Here is a tiny trained network, its code and every weight. The questions are about switching its units off for an input and a target symbol, where a switched-off unit gives its printed mean instead of its output.

import numpy as np


def w(rows, s, z=0):
    codes = np.array(rows[::2]) - 128.0
    scale = np.full(codes.shape[1], s)
    scale[-1] = z or s
    return codes * scale


def f(y):
    return y / 2 * (1 + np.tanh(0.7978845608 * (y + 0.044715 * y**3)))


def softmax(a):
    e = np.exp(a - a.max(-1, keepdims=True))
    return e / e.sum(-1, keepdims=True)


def log_softmax(a):
    a = a - a.max(-1, keepdims=True)
    return a - np.log(np.exp(a).sum(-1, keepdims=True))


def net(x, mask):
    ids = ['ΓΔΞΠΨΩαεζθμφ'.index(c) for c in x.split()]
    T = len(ids)
    res = E[ids] + P[:T]
    u = 0
    for l in range(2):
        q, k, v = (res @ M[l].T for M in (Q, K, V))
        z = softmax(np.where(np.tri(T) > 0, q @ k.T / 2**0.5, -1e9)) @ v
        res = res + np.where(mask[u], z, O[l][:, -1]) @ O[l][:, :-1]
        u += 1
        y = f(res @ A[l][:, :-1].T + A[l][:, -1])
        res = res + np.where(mask[u : u + 8], y, B[l][:, -1]) @ B[l][:, :-1]
        u += 8
    return log_softmax(res[-1] @ U[:, :-1].T + U[:, -1])


Q, K, V, O, A, B = {}, {}, {}, {}, {}, {}
E = w([
[197,113,119,162,192,144,128,210,163,113],'Γ',
[165,159,77,205,118,98,70,134,202,110],'Δ',
[86,100,106,200,203,112,72,152,197,75],'Ξ',
[111,175,58,74,54,140,109,147,163,150],'Π',
[49,196,40,185,153,125,91,109,113,161],'Ψ',
[209,149,74,82,85,148,72,64,141,110],'Ω',
[127,147,84,211,200,160,169,205,172,133],'α',
[155,107,132,66,228,45,176,102,129,190],'ε',
[170,148,62,111,30,98,8,131,95,174],'ζ',
[141,123,96,76,155,143,56,218,60,149],'θ',
[132,84,91,155,115,25,172,57,62,185],'μ',
[93,87,86,197,55,118,50,99,152,102],'φ',
],0.015)
P = w([
[80,222,251,120,68,106,123,135,68,105],'0',
[104,191,185,132,95,94,118,158,85,111],'1',
[114,164,158,139,121,94,106,156,111,128],'2',
[121,143,138,132,138,100,104,155,130,146],'3',
[126,121,117,131,153,103,105,151,149,153],'4',
[137,100,103,135,165,102,104,143,168,161],'5',
[140,77,89,136,181,109,106,138,177,168],'6',
[148,65,77,127,193,112,105,135,194,181],'7',
[152,50,63,132,202,116,116,134,209,189],'8',
[156,33,51,135,201,115,112,135,219,200],'9',
],0.013)
Q[0] = w([
[162,151,46,164,148,100,16,247,124,122],'L0H0',
[161,92,190,100,124,46,124,154,118,168],'L0H0',
],0.012)
K[0] = w([
[116,20,111,73,157,22,245,44,131,210],'L0H0',
[106,98,1,146,161,183,109,85,203,146],'L0H0',
],0.01)
V[0] = w([
[19,87,128,255,122,104,60,113,62,163],'L0H0',
[82,97,128,75,53,157,76,206,197,32],'L0H0',
],0.0068)
O[0] = w([
[148,103,133,223,146,164,151,62,60,200,191],'L0H0',
[188,130,170,140,162,255,58,184,196,119,2],'L0H0',
],0.0087,0.0045)
A[0] = w([
[143,192,160,120,175,161,90,77,192,65,97],'L0N0',
[47,73,182,78,162,103,105,50,102,117,135],'L0N1',
[171,157,110,143,111,87,53,132,112,162,3],'L0N2',
[174,146,217,154,75,135,208,120,186,66,59],'L0N3',
[155,140,122,153,191,236,188,178,144,62,75],'L0N4',
[113,160,103,100,134,108,245,110,140,169,61],'L0N5',
[105,22,171,185,43,158,74,59,189,3,41],'L0N6',
[223,159,143,151,153,190,122,113,82,125,85],'L0N7',
],0.0072,0.0056)
B[0] = w([
[103,87,160,139,141,51,72,85,130,122,129],'L0N0',
[158,191,90,128,106,180,134,243,106,116,249],'L0N1',
[129,92,148,1,43,132,169,112,172,111,245],'L0N2',
[138,61,131,88,79,135,124,190,63,72,105],'L0N3',
[104,64,174,184,84,158,183,170,187,211,148],'L0N4',
[134,94,147,195,169,144,66,158,158,42,242],'L0N5',
[170,234,115,10,221,135,112,105,133,148,141],'L0N6',
[177,92,153,87,83,108,181,131,101,198,183],'L0N7',
],0.0079,0.0018)
Q[1] = w([
[187,141,2,150,127,64,56,158,162,216],'L1H0',
[113,122,126,120,190,113,101,171,119,186],'L1H0',
],0.0075)
K[1] = w([
[147,53,1,110,170,123,112,137,158,159],'L1H0',
[149,97,36,132,126,139,108,113,159,151],'L1H0',
],0.0089)
V[1] = w([
[91,121,180,92,255,162,143,224,36,167],'L1H0',
[141,139,108,52,33,142,87,136,20,136],'L1H0',
],0.0064)
O[1] = w([
[74,80,162,77,48,22,80,36,189,162,238],'L1H0',
[143,22,1,159,249,143,139,138,220,125,251],'L1H0',
],0.0073,0.0023)
A[1] = w([
[150,153,172,100,140,133,110,164,193,134,82],'L1N0',
[152,138,194,132,196,109,160,107,153,149,63],'L1N1',
[125,145,133,96,67,154,95,88,114,150,54],'L1N2',
[85,135,103,114,139,77,155,146,103,96,2],'L1N3',
[118,107,129,168,249,160,164,160,178,140,23],'L1N4',
[128,162,124,83,135,150,144,165,34,149,224],'L1N5',
[149,158,162,65,155,171,132,154,193,86,139],'L1N6',
[111,164,88,148,96,102,146,120,127,104,40],'L1N7',
],0.014,0.0068)
B[1] = w([
[57,95,220,188,165,138,132,172,107,67,172],'L1N0',
[182,92,38,116,89,124,197,175,206,54,156],'L1N1',
[65,129,75,77,165,155,254,137,207,225,125],'L1N2',
[216,135,191,157,97,194,204,67,183,95,255],'L1N3',
[84,196,213,61,136,152,180,45,110,140,174],'L1N4',
[196,225,122,133,104,113,175,214,75,99,211],'L1N5',
[87,78,94,114,62,200,135,74,89,67,147],'L1N6',
[154,33,161,21,155,94,132,144,145,155,180],'L1N7',
],0.009,0.005)
U = w([
[122,117,179,53,139,105,73,170,80,158,225],'Γ',
[190,187,122,179,169,148,92,206,122,94,145],'Δ',
[110,156,146,131,56,132,166,163,157,195,50],'Ξ',
[133,58,145,156,164,166,165,186,132,93,3],'Π',
[116,101,93,175,127,97,165,93,58,129,133],'Ψ',
[59,148,81,120,136,144,153,159,127,81,141],'Ω',
[69,247,99,80,27,61,86,99,106,144,142],'α',
[182,125,167,70,10,112,91,27,116,97,102],'ε',
[141,158,132,131,237,178,151,91,154,143,153],'ζ',
[87,84,97,216,169,89,96,90,254,130,198],'θ',
[147,118,104,111,138,66,184,122,152,70,172],'μ',
[210,69,136,162,119,221,160,144,165,173,15],'φ',
],0.0095,0.0028)

Each question gives the input, a string of symbols that net reads in full, and the target symbol t.
The units are the heads (2 rows each of Q, K, V and O) and the neurons (one row each of A and B). Each row of codes is followed by its name. A weight is (code - 128) times the scale printed after its matrix; where a second scale follows, it is the last column's (O, A, B and U).
mask holds one flag per unit, layer by layer, with each layer's heads first. A switched-off unit (its flag False) gives its mean, the last column of its rows in O or B, instead of its output. The means were averaged over made-up inputs and are rounded, as every weight is.
A unit's drop is (log p(t) with every unit on - log p(t) with that unit switched off) / (log p(t) with every unit on - log p(t) with every unit switched off).
The circuit of an input: a set's keep is (log p(t) with only the set's units on - log p(t) with every unit switched off) / (log p(t) with every unit on - log p(t) with every unit switched off). Starting from the 12 units with the biggest drops (on a tie, the unit counted first), units are removed one at a time, each time the one whose removal leaves the highest keep (on an exact tie, the one counted first), for as long as the keep stays at least 0.8.
circuit, biggest first: the units of the circuit, biggest drop first
unit that matters most: the unit with the biggest drop
top k neurons: the k neurons with the biggest drops, biggest first
k most important neurons of layer l: the k neurons of layer l with the biggest drops, biggest first
drop of u: that unit's drop, to one decimal
input α Δ Ξ θ θ θ Π μ θ θ, target θ: circuit, biggest first => L1H0, L1N5
input θ θ ζ θ θ Π Ξ Π, target Ω: unit that matters most => L0H0
input φ ε α θ Δ, target μ: circuit, biggest first => L0H0, L1N7
input θ θ θ ε, target θ: top 3 neurons => L0N5, L1N5, L1N4
input Δ α ζ ε Ξ, target μ: circuit, biggest first => L0H0, L1N3
input Δ ζ Δ, target ζ: top 3 neurons => L1N4, L0N2, L1N5
input ε Δ μ Π Δ α Δ μ, target Δ: circuit, biggest first => L1H0, L1N5, L0N1
input α θ ζ Ξ ε ε θ, target ε: circuit, biggest first => L1H0, L1N3, L0H0
input θ θ φ θ θ Π ζ θ Δ θ, target Γ: top 3 neurons => L1N3, L1N1, L0N1
input Π θ Π θ μ Δ ζ ζ φ, target ζ: circuit, biggest first => L1H0, L1N4
input ζ α α Δ, target α: top 3 neurons => L1N3, L0N2, L0N1
input Ξ θ Ψ, target θ: top 3 neurons => L1N5, L1N4, L0N7
input ζ θ φ θ θ Δ Π θ, target Π: circuit, biggest first => L0H0, L1N0
input θ Δ φ θ Ψ α φ, target ζ: circuit, biggest first => L0H0, L0N6
input Ψ θ Ξ α Δ ζ μ ζ Δ θ, target Δ: unit that matters most => L1N5
input Ξ Δ α ε Δ Ψ θ φ θ ζ, target μ: circuit, biggest first => L0H0, L1H0
input θ θ Ξ Π Δ Δ Ξ Ω ζ ζ, target ζ: circuit, biggest first => L1H0, L1N4
input Ξ Δ Π, target Ω: circuit, biggest first => L0H0, L1N6, L1N0
input θ θ θ θ μ, target θ: top 4 neurons => L1N5, L0N5, L1N4, L0N7
input Γ ε Π ζ θ ε ζ Ψ, target ζ: 3 most important neurons of layer 1 => L1N4, L1N3, L1N1
input Δ φ ζ Δ, target ζ: top 2 neurons => L1N4, L0N2
input θ Γ Δ θ Ω θ, target Ω: circuit, biggest first => L0H0, L1N6, L1N3
input φ θ Ξ φ θ φ Δ, target φ: most important neuron of layer 0 => L0N7
input Δ ε φ ε θ Δ α θ Δ ζ, target μ: circuit, biggest first => L0H0, L1H0, L0N2
input Δ θ ε, target θ: circuit, biggest first => L1H0, L1N5, L0N5
input Ψ μ Δ φ α θ Δ θ Δ, target Ψ: circuit, biggest first => L0H0, L1H0
input θ ζ Ψ ε α ζ θ Ψ, target μ: top 3 neurons => L1N7, L1N3, L0N1
input μ θ θ ζ θ, target ζ: 2 most important neurons of layer 1 => L1N4, L1N3
input θ Ψ θ θ ζ θ ζ, target θ: most important neuron of layer 0 => L0N2
input θ φ α, target Ξ: drop of L1H0 => 0.4
